Each row has a hidden value. The values are split into ranges, and the group after each row names the range that its value falls in. Each part has its own value, ranges and names.
[ 247    5  343 -474  -91  153 -148   84 -115 -155  -49  -92  -92 -181
  243 -105   79  -53   69   61  212   71 -330   68   73   16  -91   58
  102  -69  400 -248 -488  205  115  -70   29   44  115 -105  226] -> nase
[-105 -332  -39  141   63   10   11  116 -245   14  -15 -388  -95 -102
   74  198 -154  -92    3  116 -181 -353 -104  106   21  -73  -23  -44
  -87  -98 -113 -221 -112   14  151 -151  103 -162  -67  110   -5] -> Suv
[-143 -209  -40  231    2   82   34  144  -99   35  171 -207   72 -181
  -44  154 -119   19  -26  -16 -120 -187 -212   94  205  -94   57   26
  -96 -111  210   57  -82   61  -94 -165  -90  -20  -57   73  -39] -> nife
[  35  -37   76   59   72  103  -16  247 -199 -108  126 -311  -53 -146
  101  -66 -157  -80  -45   -6 -137   68 -136   -2   56  -33   -5  -34
 -151   78  263  -25 -289  109   64  -65 -182 -101    5 -138  129] -> nife
[  92   -5  636 -247  182 -206  359  253 -317  169  -97  409  -40   29
   88  517 -159   58 -165 -250  290 -248 -371  184  -31 -212   41  494
  265 -512 -212  -87 -194   37   -7  -20  -67  -20   43   57  -46] -> Vovar
[ 121 -214  273    5    8  367   20  -84 -143  -52  107 -318  -47 -186
  180   91 -149   23  -16 -105  -32   98 -386  120  -28  197  110  344
   57 -144  208  100 -193 -102  -98  -51  109  -86  130   33  259] -> lod
[  96  -27   -3   88 -128   38  -80   68 -199  -30  158 -259  -70 -161
   65  145   61 -308  301   35 -138 -171  -98 -274  219  118 -300  132
  -42 -184  146  -97 -230   40 -278 -306 -123  -36  162  -65  273] -> nife
[ -43 -136   99   34    3 -221  196  136 -142  283  -60  285  134   11
 -118  421   -7   -9 -107  -27   85 -338 -208   78    4 -222  127  173
   60 -390 -293 -152  -11  146  -16    0  -60   34  -35  219 -151] -> lod
[-276  405  -64   33  176 -354  242   24  122  -61   52  530  160   68
 -301  -20 -260  272 -284 -149  191  224   41  -64  -21   -9   37   13
  -36  243  -99   12  270 -194  -82  186 -103   22 -236  -68 -170] -> Suv
[ -95 -344  -95  149  -42   30  -33  -26 -199   12   95 -357  -98  -77
   71  216  -94  -55   99   83  -82 -343 -176    1  122 -115 -108    3
 -104 -114  -90 -134  -48   26  186  -31    2  -68  -12  105   14] -> madeg
[-115   54   37  -62  128 -225  189  200   21  157 -110  330   79  -72
 -101  222  -36    3 -198   52   -6 -261  -31    5  -14  -14   -5   27
  119  -96 -220 -212   20  -15  -39 -207  200  -88 -112  140 -189] -> tup
[-169 -381  183   20  -82 -130  201  -24 -389   98  -59 -188  -27   17
  101  435 -268   26  136 -160   48 -406 -212  254  221 -112  -52  119
  155 -432 -313 -286   46   75  103 -245  -42 -121  -95  215   92] -> menab
[ -61  -78   42  -83 -167  136 -135 -170    5 -225  135  -41  -75  -97
   70  144   93  116  121  -36  195    4 -205   85  258  171 -141   65
   40  101  233  -64   99 -219 -197 -108  150  124   80   48   86] -> Vovar
[-139   71    0  -40   88 -194  175  103   51  134  -50  351  133  -78
 -146  191  -79   53 -155   22   49 -230  -90  -32   74   -7  -15   65
  125 -115 -152 -159   63  -12  -81 -151  127   -5 -114  126 -148] -> madeg
[-136 -326  140  -19  126 -111  142   -3 -335  138 -157  -72   53  -43
  -10  312 -280   20   30   41    9 -432 -251  207   44  -63   75  161
  131 -428 -286 -360  -93   49   98 -132  108  -76 -119  182   36] -> lod
[ -96   80   39   47   -3 -187  211  126   -1   86    2  324   62  -27
 -111  352  -72    2 -116  -74   79 -274  -63  -73  173    8  -96  144
  142 -128 -208 -107  175  -83 -237 -170   55   64  -31  140  -94] -> madeg
[-287 -247 -164  361   -3   55  -78  -71 -148    8  282 -189  141 -177
 -176  183  -45   69  212  -18 -115 -137 -225   95  279   32   41   91
 -172 -174  283   94   18 -113 -317 -202 -107   25  -47   55    7] -> tofa
[ 318  233  257  -83   14  -20  157  240 -244  138  146  -67  -12  -64
  169  -64  -59 -320   38 -169 -169  289 -115 -371 -137   19 -129  208
  -46 -164    7   57 -453  299   99  -57 -432 -259  181 -244  348] -> Suv
[ -35  278 -128   98   45  -13  133   25  154   74  176  184  179  -82
 -115 -164  -76   15 -189  -96 -140  374   -1 -243  -95  176   46    7
  -79  212   19  145   46  -10  -44   -5 -110 -149  -33  -76   49] -> menab
[-161  134  -95  131   -3 -213   76   50  -18   17  188  155   88  -13
 -165   59  -43   69  -20  -95   51   90  -58  -99   70 -127  -36    0
 -166   46   62   71   35    7  -39   77 -258  -21  -86  -54  -76] -> Suv
[  47  -58   80  117  -48    8  104  272 -170  115   83   42  124  -68
  -18  222  -33  -79  -95  -87  -67  -65 -161   38  136  -69  122   58
  -28 -158   26  -40  -90  186 -141 -112 -229   52   51   57   38] -> lod
[  96 -402  162 -141 -163  263  110  -73   94  201  -49 -192  -32 -178
  228  229    7   36 -181   11    8 -268 -369  166  -49  -50   93  145
  194 -223 -111  -37  -84  137  291 -105  346 -149   34  339  -40] -> madeg
[ -69   90 -196  -88  -18  -78  -47 -197  143  -44   15   46  -42  -62
  -30  -73   36   -6    7  137    5   17   14 -236  -85  172 -195  -50
  -25  203 -138 -167   70 -156  118   13  246 -121  -36   27   13] -> madeg
[-149   68  -50 -158   18 -163  146    0  134  162  -34  398  248  -62
 -151   -6 -103  182 -205   14  140  -59 -178   15   78 -102   90  -64
  108  -62  -74 -155   32  187  186   17    1   34 -180  115 -156] -> nase
[  36   45  -59   36   36  -45   80  153 -176   21   32  -62  -45  -25
  103   92  -71 -209    2   12 -224  -53   85 -232   57  203 -193  -64
   16   82 -265 -231    1    2   38 -251  -12 -170   65  -37  158] -> nase
[ -36 -164    0  129  -18  -84   31  217 -159  174  124  -38  -23 -111
   30  316  170 -168   85   19 -163 -265  -89  -48   88  -74  -94   40
  -74 -194  -50  -51 -122   62  -65 -287  -29 -140   68   85  -75] -> madeg
[ 130 -362  339   -3  -85  294  237  156  -93  110  -81 -265 -110 -170
  278  439 -144  -72 -221 -116  -91 -352 -285  233   44   91   68  279
  283 -269 -158  -48  -23  -22  -70 -345  349 -144   93  316   69] -> Suv
[ -90  216  -42   24  261 -145  109  198   37   53   62  225  159 -119
 -201 -137 -207   63 -243   76  -18   44 -128 -146  -75 -121   81   24
 -115   58  129    0 -195   92   81  144 -138  -17 -149 -124 -114] -> tup
[ 141 -126   -6  -53 -213   22 -144   58 -208   33  152 -194 -116  -66
  199  170  298 -275  286   34 -106  -71  -72 -178  132   54 -263  -45
  -79  -80    1 -164 -194  131   41 -247 -111 -111  216  -20  179] -> Vovar
[-225 -305 -329  107 -146   54  -95  -70  106   72   88 -188   72 -142
  -14   39   87   71  -10  153 -132 -194  -73   81  146  -21    8 -291
  -98  116   -4 -140  110   70  213 -169  179  -97 -118  222 -154] -> madeg
[-151 -336  -65   89   20  115  -13  -58 -233   -4  114 -342   45  -95
   73   30 -257   76   57   24  -88 -153 -260  107  187  -67   23  -66
  -68  -90   30 -137  -89  136  296  -30 -113  -70  -86   37   89] -> Vovar
[ -12  150  104  -56  137 -118   -5   74 -278 -252   69  -57 -181   37
   78   32 -164  -35   60  -45   57   97   -5 -122   36  103 -223   46
  -90  181  -24 -184  -65 -185   21   50 -112  -50   34 -218  173] -> nase
[ -22 -122  174  -29   96 -164  239  199 -169  278  -39  269  118  -24
  -38  376  -95  -20 -149  -33   41 -366 -252   40   49 -215   62  182
  126 -390 -266 -143  -92  190  102  -74  -70  -12  -30  149 -130] -> Vovar
[-174   52   93  -21  102 -158   61  -50 -150 -156   39   70  -27   24
  -76   78 -203  185  -36  -97  187   84 -126  123    3  -23    8   86
  -67   62   20  -95   45 -182   -1  138  -49   -6 -116  -54    3] -> tofa
[-128   75 -273  168 -355 -102  148  102  200  241  168  362  308  -12
 -131  199  225    8 -110 -184  -97  116   88  -52  283   89   66 -238
   34   83 -156   17  387  176 -216 -332 -156   13  -11  245 -102] -> tofa
[ -45 -448   84  -55 -131  231   56 -198   68  198   18 -237  -10 -215
  162  225   28   65   -9   18  -42 -275 -361  172   -3   32   44  168
  155 -275  -48  -10  -56   16  179 -220  387 -215   -2  327  -28] -> tup
[-121  199 -128 -185   66  -52  -95 -162  292  -91   77  145   48 -104
  -93 -360   82  235 -185   90  115  435  -81  -16 -285   28   81 -144
 -186  406  240   45  -80  -94  282  256  159 -163 -149  -80 -141] -> Suv
[ -58 -281    8   98   -2   77   74  117 -215  -10   18 -392  -38  -97
  103   98 -302  -24  -71   20 -107 -248 -184   90  120 -133   12  -48
  -41  -82  -33 -157 -121  163  238  -46  -75  -85  -87   76   70] -> nife
[  54  -77   15   45   93   93 -121  143 -179  -73  163 -223  -95 -120
   95   10   51 -108   35   91 -121   19 -147  -78  -18    1  -64    5
 -197   84  186  -31 -265    2   90   -5  -75  -84   97 -129   62] -> Vovar
[  98  276   21   -9  191    9  186  280   83  105   63  222   61  -76
   34  -87  -43  -82 -352  -37 -223  272   47 -234 -209  182   41   -7
  -17  261 -124   43  -59    2   86  -71   24 -226   35  -90  -11] -> nase
[-233 -270 -241  270 -200  100   -5  -42  -20  -32  177 -255   56 -128
  -18  202  -88   44   73  -28 -117 -242  -87   55  398   66  -80 -124
  -25   24   42  -52  237  -33 -136 -287   20   23  -58  192   11] -> tup
[ 259 -275  -55  234 -204  504  -21   25   74  170  204 -406  -17 -217
  238  144  203 -246  -91   -7 -398   90 -165 -134  -94  314   92  135
  -36   30   -9  204  -45    2 -106 -240  193 -208  292  191  191] -> lod
[-322 -172 -378  336  114 -218   -1   98   15  141   66   27  140  -83
 -302  187  -21   24 -106  224 -148 -384  -15    6   19 -203   81 -149
 -237  -10 -115 -111   98  -22   15    2   53   -8 -201  163 -331] -> menab
[-172   50  -61  -68   58 -248  147   78   98  170  -89  332  156  -73
 -168  126  -18   63 -166   68   35 -188  -49   22  -23  -60   36  -39
   74  -82 -164 -197   38   41   22 -133  160  -75 -173  158 -206] -> Suv
[-179   77   63  -46  137 -152   62  -75  -77 -139   23   82   13  -18
 -120   -8 -252  204  -79  -40  195   63 -165   82  -26  -58   22   90
  -63   52   70  -85  -13 -138   52  190  -27    3 -160  -61  -20] -> menab
[ -47   -2  469 -216  214 -250  288   64 -179  205  -65  379   59  -74
  -72  326 -192  125  -62 -139  286 -259 -423  116  -61 -240   38  494
  198 -567  -46  -37 -274   41    4   25  -17  -57  -84   50  -85] -> tup
[ 122 -148  385   19   85  153  194  117  -61  299  213  105   13 -175
  126  330  136   -6 -100 -206  -54   23 -417   47 -148  -43  122  476
   54 -369   90  347 -253    3  -37 -121   18 -231  174   78  -50] -> nase
[ -46  -71 -154  100  -63   54 -201 -101  -84  -74  227 -191   44  -90
  -55 -113   80   24  143   61   -8  201 -182  -56   15  -32   34  -46
 -294   93  288   30 -166   43   54  175 -209    6   26  -97   87] -> lod
[-153 -323 -113  255 -116   43  -17 -105 -223  -49  146 -396  -35  -67
   -6  236 -187  -17  161  -10  -46 -286 -191   37  231  -74  -83   58
 -106 -156  -14  -77   47  -20  -17  -43 -103   12  -31  107  101] -> menab

New part:
[ -91 -116  294   85  250 -224   28  272  339  -26 -369   87  -28  107
 -175  -70   75 -129  -21 -381 -267    7 -136  370  353  201  -79  -71
  134  368 -223  -20  183  -23  115  138  173  -86  295   23 -250] -> maz
[ 369  192  212   47  197  173   26 -230 -242   82  -19  -53  219  233
  103  138  140 -136 -441  -34  -98  246  158 -153 -296 -155  -63   54
  -77  784 -221  -35   17 -189  227   88  -19 -154 -145 -118  -36] -> ziko
[ 111    6  162    1  166 -210   56  386  224  125 -377  118   22  141
 -336   79  137   -9 -172 -371   47  -57  -53  200  230 -137  -54    7
   40  435 -260  136  240  -58  289  186  176  -75  178   55 -131] -> maz
[  67  -22  173  -58   49 -251   58  799  187   75 -256   42  137  244
 -344  330  -91  179  130 -124    1 -178 -176   99  457  115  -24 -158
 -167 -216 -248  122  210  141 -243 -268  295  176  160  -43  241] -> megiv
[ -23  254   49 -106  -81 -166 -125  159 -386   -7  269  -12 -162    7
 -274  176 -315  142   14  172  127 -100   65 -238 -130 -118  246 -176
 -260 -123   35  199   21 -135  233   77  -75   87 -193  -29  251] -> nim
[-207   -2   49 -121 -155 -180  -61  204  -10    2  -87   89 -274  -49
 -274   36 -313  122  455 -260   -6 -256 -177  265  217  149  -76  -67
    2 -547  232   30  128 -212  -97  -82   27  221   55   75  152] -> los
[ -70  176   88 -113  -40 -217  -14  355 -344  108  218  -50 -157  136
 -373  251 -255   87   57   86   71   -5   75 -138  -59   34  205 -199
 -207 -164   91  197   36 -123  118   61  -34  110 -157   -1  330] -> maz
[  14 -139  315    7 -132  115 -133 -266  -30 -260 -205  148  -18  -56
  144 -181 -120  149  179 -138  -95  -28   76  -76   22   82 -267  179
   41  167  158 -339  231 -166  -84 -281  -46  -13  -81 -144   30] -> Gesok
[ -73   86   67  379 -361  -82  -98  340 -195 -212 -421 -224  113  135
  -15 -287  409   54  300  -75   -5  174  -34  197  -47  -10   -4 -241
  122  -91 -152 -169  -96 -165  -18   -5  -14 -151  -85 -157   63] -> nim
[  94 -106   17 -114 -156  153   -2  -73  -29   63 -250  126  -59  151
 -271   12   54   93   35 -407  148    6  298  101  -58  -37 -443  288
  120   63  380 -131  387 -374  -18 -232 -121  120 -101   22  317] -> Gesok
[ 233   -5  -42  -71 -189   65  152  413  173  276 -267  -82  141  204
 -246  375  109  177  227 -118  224  141  -55   93    8 -180 -352  115
  170 -215  273  270  187 -351 -451 -138  163  248 -174   61  408] -> maz
[-244   83   79  -75  239   -2 -274 -381 -113 -392  223  114 -206  -69
 -107 -200 -379 -191 -247   21 -311 -116  -26 -125  142  158  208 -127
  -38  102 -156  -29   38  -51  245   34 -125   93  184 -130 -375] -> los
[-135  -31 -100 -137  144 -223 -205  492  588 -247   33  151  -32  -59
 -532  183 -319  171  -81  206   38 -254 -110  -54  526 -100   64 -213
   33 -376  -75  554  424  -13 -171  -79  139  350  244  -41  143] -> los
[-141  180  190  153  200 -197 -204  132   90 -372  111  -91   58  -79
   62  -55 -203  -92  -75  413 -321   43 -378 -158  220   19  432 -437
  -22   59 -506  243 -193  109   -6  204  162   -6  137 -207 -411] -> maz
[  56 -126  128   73  129  106  -55 -175  432 -176 -434  110  110   37
   55 -134  117 -122  -68 -273 -228   67  -68  293  203   70 -363  179
  239  353 -131 -108  159 -106 -167 -133  126   40  158  -34 -322] -> Pilu
[  76  163  125   16   69   76 -122 -492 -189 -106   25   46  -78  -50
   62 -120  -39 -152 -238   -8  -92  159  134  -61 -317 -137  -13   84
   36  550  -52  -26  -44 -231  333  205 -116 -113 -178  -42 -253] -> Pilu
[  20    6  158  240   -4  -75  -16  190  138  -50 -544  -74   96  146
   46 -117  296  -92  122 -424 -205   59  -29  538  116  203 -269   49
   26  319 -254 -248  -37   -6  -24 -108  157  -95   99   58 -163] -> Gesok
[ 133  197  -89  -53  -97  171  -27    1 -342   76  108 -178   42  212
 -129  269  -47   44  -96   59   98  194  245 -161 -281  -42 -134  124
 -144   75  190   66  -48 -226 -150 -196  -60  197 -298   27  297] -> nim
[ 185   13  228   75 -180  148   62  -25 -443   12 -308    8  138  297
  -16 -138  251  -45   25 -324   -8  116    2  -64 -106  -58 -100  -44
  123  137  -88 -346   93 -282  115  -77  -81 -150  -58 -267   43] -> megiv
[-147  103  109 -249  148 -294 -122  106   48  -32  287  193 -278  -96
 -375  223 -548   89  -40  175  -17 -188   75  -85   95   61  141  -73
 -246  -51   77  294  156   13  156   35    3  193  -66   72  126] -> Pilu
[-173 -198  148    1 -171  152 -135 -240   53 -324 -169   75  -70   -1
   38 -191 -143   82  243  -54 -154   87  136  -11   73  264 -342  203
  125  -95  326 -303  159 -156 -369 -422  -79  168  -89 -107   50] -> Pilu
[ 285  221  204   62   71  108  -17 -375 -302   48  -67    1  101  114
  162    5  100 -157 -251  -75 -112  177  132   18 -379 -113  -80   55
  -78  644 -199 -138  -85 -187  295  106  -61 -191 -215  -85 -109] -> Pilu
[  31 -172  257    7  -37  -43   76  256  100   76 -249   54   12  205
 -233   51   94   94  104 -266  -21  122  182  118   87  119 -293   58
  123  161  261  -71  380 -266  -80 -102  -15   -5  -21  -39  364] -> maz
[ 214  -23   61   46  142  283  -39 -157  116 -160 -212  -21  264  208
   -2    3  189 -107 -399  -32  -82  263   63 -217   23 -150 -187  142
  201  514 -159    6  145 -168 -126 -112   49   45   28 -176 -212] -> maz
[ 264  -51  -56 -170 -194  172  140  146  -33  295 -304   89   35  253
 -374  210  137  145   46 -431  322   21  155   47  -59 -249 -437  270
  176  -42  378   57  390 -475  -93 -143  -34  170 -121   35  405] -> ziko
[ -81  128  182  100  283  -20 -160 -117  -92 -275  136  -98   28   76
   18  -36  -98 -181 -370  201 -302  217   65 -201  -10  119  208 -121
  -85  545 -290   37 -104   50  141   89    8  -41   23 -112 -306] -> maz
[ -12  265   51 -151   45 -169 -172   92 -265  -66  376   40 -142  -33
 -268  215 -425  105  -95  274   46 -155   39 -265  -65 -107  286 -233
 -283 -118  -42  290   70  -94  227   77  -64  126 -130  -61  221] -> los
[ -54 -168  518  108   57 -154   -7  172   42 -122 -123   79   17  111
   -8  -95  -35   69  155  -74 -271   80   60   51  143  276  -72 -180
   33  230   60 -195  315 -132   17  -38  -25 -169   46 -196  255] -> maz
[-138    2  120  299 -345 -238  -93  405    8 -194 -546  -73    2   29
  -96 -261  302  140  340 -127   58   91   52  284   34   41 -107  -35
   20   60 -134 -195  -62   38   12  -88   83 -126 -121  -10  -26] -> Pilu
[-132  -49  -51 -117 -210  -45   -3  208  -12   61 -160   57 -195   80
 -366   39 -132  104  365 -326   89 -136  -60  227  159   66 -207    5
  135 -531  354   42  226 -351 -163 -118  -37  248   28   45  269] -> nim
[ 155  195  179   63   34  126   42 -322 -447  115  -29 -117   -5  159
  110    0  104 -190 -146 -171 -107  284   79  -14 -386  -45  -26   63
   16  546  -22 -140 -172 -299  244  199  -81 -149 -208  -28 -145] -> maz
[ -47  244  113  147  182 -120 -273  -67   94 -414  119  -50   99 -118
  125  -72 -187 -111 -166  437 -306   -1 -258 -103   98  -37  333 -368
  -83  124 -543  210 -184  109   44  120  106   -4   63 -205 -379] -> Gesok
[-155  305   32  132  172 -133 -291  -41  -77 -405  211 -120    2  -88
   60  -67 -254 -153 -135  383 -323  -32 -261  -81   96   55  419 -404
 -149  -17 -512  189 -283  112   75  120   68   55   88 -157 -391] -> los
[ -11  327 -288 -114   33  104 -213 -210 -150 -176  140  -64  -75  -69
 -139   95 -262 -100 -198  135   47  -71 -210 -184  -29 -261  189  -11
  -36 -137 -224  300 -241 -107   15   52   57  297  -29   12 -421] -> los
[ -33  109 -141 -277  175  211 -190 -449 -152 -203  215  174 -143   30
 -255    1 -385 -152 -352  -84  -68 -168   -6 -247   87  -82   36   68
   21  -64  -14   82  141 -208  123  -92 -131  289  125 -107 -260] -> los
[  99   25   43  231 -262   97  -30  264 -241 -158 -380  -96  242  324
 -141 -213  416   13   30 -139   32  134   30   -9   23  -93  -70 -213
  166  -86 -165 -193  132 -234  -23 -138  -83  -91   10 -317  162] -> ziko
[  54  -13  335  253 -151 -190  -16  309  151  -62 -340  -63  129   51
  109  -21  171  130  333   18 -142  136   36  321  -24  154 -205 -115
  -28  161  -54 -112   59  -51 -161 -100  110 -145 -157  -56  268] -> Pilu
[  53  -67  320  158 -112  -37  -59  210 -113 -186 -238   35  139  177
  -49 -157  140  117   72  -70  -81   36   72  -61   93   51  -55 -175
   19  126  -84 -224  267 -133   48 -136  -52 -149   15 -276  232] -> ziko
[ -38  269 -396 -250    6  100 -147 -260  -76  -65  128   48 -182  -56
 -355  129 -289 -115 -244   80  178  -43  -86 -174  -72 -322   76  132
   53 -166  -23  389 -149 -180   32   71    0  381  -93   88 -383] -> Pilu
[  33   -5  298  242 -202 -224  -20  351  158  -69 -344  -50  106   22
   58  -29  161  166  357   78  -70  135   19  270  -27   84 -168 -123
  -11  103  -42  -54   47  -46 -156  -71  113 -131 -190  -56  254] -> Pilu
[ 324   51   23    7 -204   90   86  273   66  221 -295  -65  178  172
 -124  282  187  207  135 -146  234  111   92   96 -130 -229 -376  155
   53   58  194  127  209 -330 -233 -145   93   99 -234   40  438] -> nim
[ 103  107  -13 -252  162  242  -67 -563 -109  -49  288  162  -48   68
  -87   89 -350 -206 -209   52 -191  -21  -49 -123  -89  -35  -72  -51
  125 -132  118  124  143 -386  -51  -21 -167  221  -11 -183  -17] -> Pilu
[  48   87    0 -148  101  222  -98 -557   53 -115  310   46  -35  -41
   33   97 -316 -146 -100  294 -202  173   -4 -136 -197  -32 -115  -23
  188  -60  251  235   64 -400 -237   19 -134  222 -168 -128   28] -> Pilu
[  -1  -69  155  157  160  -57  -21   74  371  -56 -477   12   54  100
  -15  -84  203 -149  -10 -423 -265   63    4  545  190  216 -331  112
  110  426 -176 -128   98  -46  -32  -57  153  -38  177   97 -213] -> Gesok
[  45   65   43  307 -296   43  -84  139 -122 -178 -447 -137  162  150
   17 -270  413   -7  190 -172  -24  138  -18  234  -62  -60 -137 -150
  183  -29 -150 -190   -2 -237  -23  -52  -32 -125  -50 -177   36] -> los
